Each row has a name. Each piece below is followed by the name of the row it came from, unless a question asks for something else. Each question is about the rows just above it.

[-42.6 -12.4 17.8 33.3 -6.0 -57.6 -28.8 14.0 15.3 17.5 -48.1 -8.4 6.3] = Z
[-16.1 -30.1 -25.0 9.5 40.3 -23.6 61.1 35.9 -27.7 2.9 -33.5 15.7 -55.1] = W
[2.9 15.7 -30.1 -16.1 35.9 40.3 -55.1 -25.1 -27.7 -23.6 9.5 -33.5 61.1] = Q
Shift each entry of [-25.0 9.5] by -1 times 0.1:
[-25.1 9.4]
Shift each entry of [-28.8 14.0 15.3 17.5] by -1 times 0.1:
[-28.9 13.9 15.2 17.4]
Shift each entry of [33.3 -6.0 -57.6] by +1 times 0.1:
[33.4 -5.9 -57.5]
[-55.1 -33.5 -30.1 -27.7 -25.1 -23.6 -16.1 2.9 9.5 15.7 35.9 40.3 61.1] is which row reordered?
Q

[-52.8 22.8 -8.7 57.6 -86.2 -16.6 10.4 -29.4 -42.2 36.1 -55.3 -18.0 31.3 18.8 17.6 25.0 19.0 -54.2 19.6 65.1 76.6 3.7 24.6 69.0] = F
[-52.8 22.8 -8.7 57.6 -86.2 -16.6 10.4 -29.4 -42.2 36.1 -55.3 -18.0 31.3 18.8 17.6 19.3 -22.0 38.5 -18.7 -30.0 94.6 21.1 14.2 34.6] = X
[-8.7 19.3 57.6 -55.3 14.2 36.1 21.1 -22.0 10.4 -30.1 18.8 -42.2 94.6 -52.8 -18.7 -16.6 31.3 17.6 -29.4 34.6 22.8 -18.0 -86.2 38.5] = V
[-55.3 36.1 57.6 19.0 22.8 31.3 -52.8 24.6 68.9 -86.2 -16.6 17.6 -42.2 76.6 25.0 3.7 -18.0 19.6 18.8 -8.7 -29.4 65.1 -54.2 10.4] = H
Shift each entry of [-42.2] by -1 times 0.1:
[-42.3]
[69.0 76.6 -55.3 36.1 17.6 18.8 -54.2 57.6 -52.8 31.3 19.6 3.7 24.6 -29.4 22.8 65.1 -86.2 -18.0 19.0 -42.2 -8.7 25.0 10.4 -16.6] is which row reordered?
F
Which row holds these entries in another order? [-86.2 -55.3 -52.8 -42.2 -30.1 -29.4 -22.0 -18.7 -18.0 -16.6 -8.7 10.4 14.2 17.6 18.8 19.3 21.1 22.8 31.3 34.6 36.1 38.5 57.6 94.6]
V
Shift each entry of [10.4 -29.4 -42.2 36.1] by -1 times 0.1:
[10.3 -29.5 -42.3 36.0]
Shift each entry of [-42.2] by +1 times 0.1:
[-42.1]
Which row holds these entries in another order? [17.6 -16.6 -86.2 -22.0 -18.7 14.2 94.6 -42.2 -52.8 -55.3 19.3 31.3 -18.0 57.6 -8.7 10.4 18.8 36.1 -30.0 21.1 -29.4 22.8 38.5 34.6]
X

[-2.8 -59.8 -59.8 37.0] : Y
[-2.8 -59.8 -59.8 24.7] : G
[20.2 -58.9 -58.9 33.7] : J
[4.0 4.9 4.9 -3.9] : B
[8.6 1.6 1.6 -14.2] : E
[17.0 -53.4 -53.4 24.0] : T
[32.9 12.2 12.2 99.1] : K
[8.5 1.6 1.6 -14.2] : C
Shift each entry of [-53.4] by +1 times 0.1:
[-53.3]
Which row holds these entries in another order? [-14.2 8.6 1.6 1.6]
E
Move every entry of [8.6 1.6] by +1 step of 0.1.
[8.7 1.7]

[-12.0 1.4 63.0 -66.7 82.8 -98.2 1.2 -10.0 95.0 57.1 69.4 0.4 -39.3] : U
[-18.1 -38.3 19.6 74.9 -18.3 56.9 -14.6 -24.6 -9.6 -27.5 -51.3 -1.0 49.6] : A
[-6.6 -39.7 2.4 -18.0 36.3 -2.3 -42.8 57.5 -47.6 -19.0 -16.8 35.6 -16.9] : D
[-49.2 58.9 15.2 -33.3 -22.6 35.4 5.6 -48.4 34.4 71.7 -39.3 20.7 80.8] : R
[1.2 82.8 -11.9 0.4 -66.7 -10.0 57.1 -98.2 95.0 69.4 1.4 -39.3 63.0] : N
[-18.1 -27.5 56.9 -38.3 49.6 -14.6 19.6 -1.0 -24.6 75.0 -51.3 -18.3 -9.6] : L
Which row holds these entries in another order? [-39.3 0.4 69.4 57.1 95.0 -10.0 1.2 -98.2 82.8 -66.7 63.0 1.4 -12.0]
U
[63.0 1.2 82.8 -11.9 0.4 -66.7 -10.0 57.1 -98.2 95.0 69.4 1.4 -39.3] is which row reordered?
N
[-24.6 75.0] with +1 step of 0.1 on every entry:
[-24.5 75.1]
[80.8 20.7 -39.3 71.7 34.4 -48.4 5.6 35.4 -22.6 -33.3 15.2 58.9 -49.2] is which row reordered?
R
Which row holds these entries in another order? [-51.3 -38.3 -27.5 -24.6 -18.3 -18.1 -14.6 -9.6 -1.0 19.6 49.6 56.9 75.0]
L
[-27.5 56.9] with -1 step of 0.1 on every entry:
[-27.6 56.8]
[82.8 -11.9 0.4] with -1 step of 0.1 on every entry:
[82.7 -12.0 0.3]

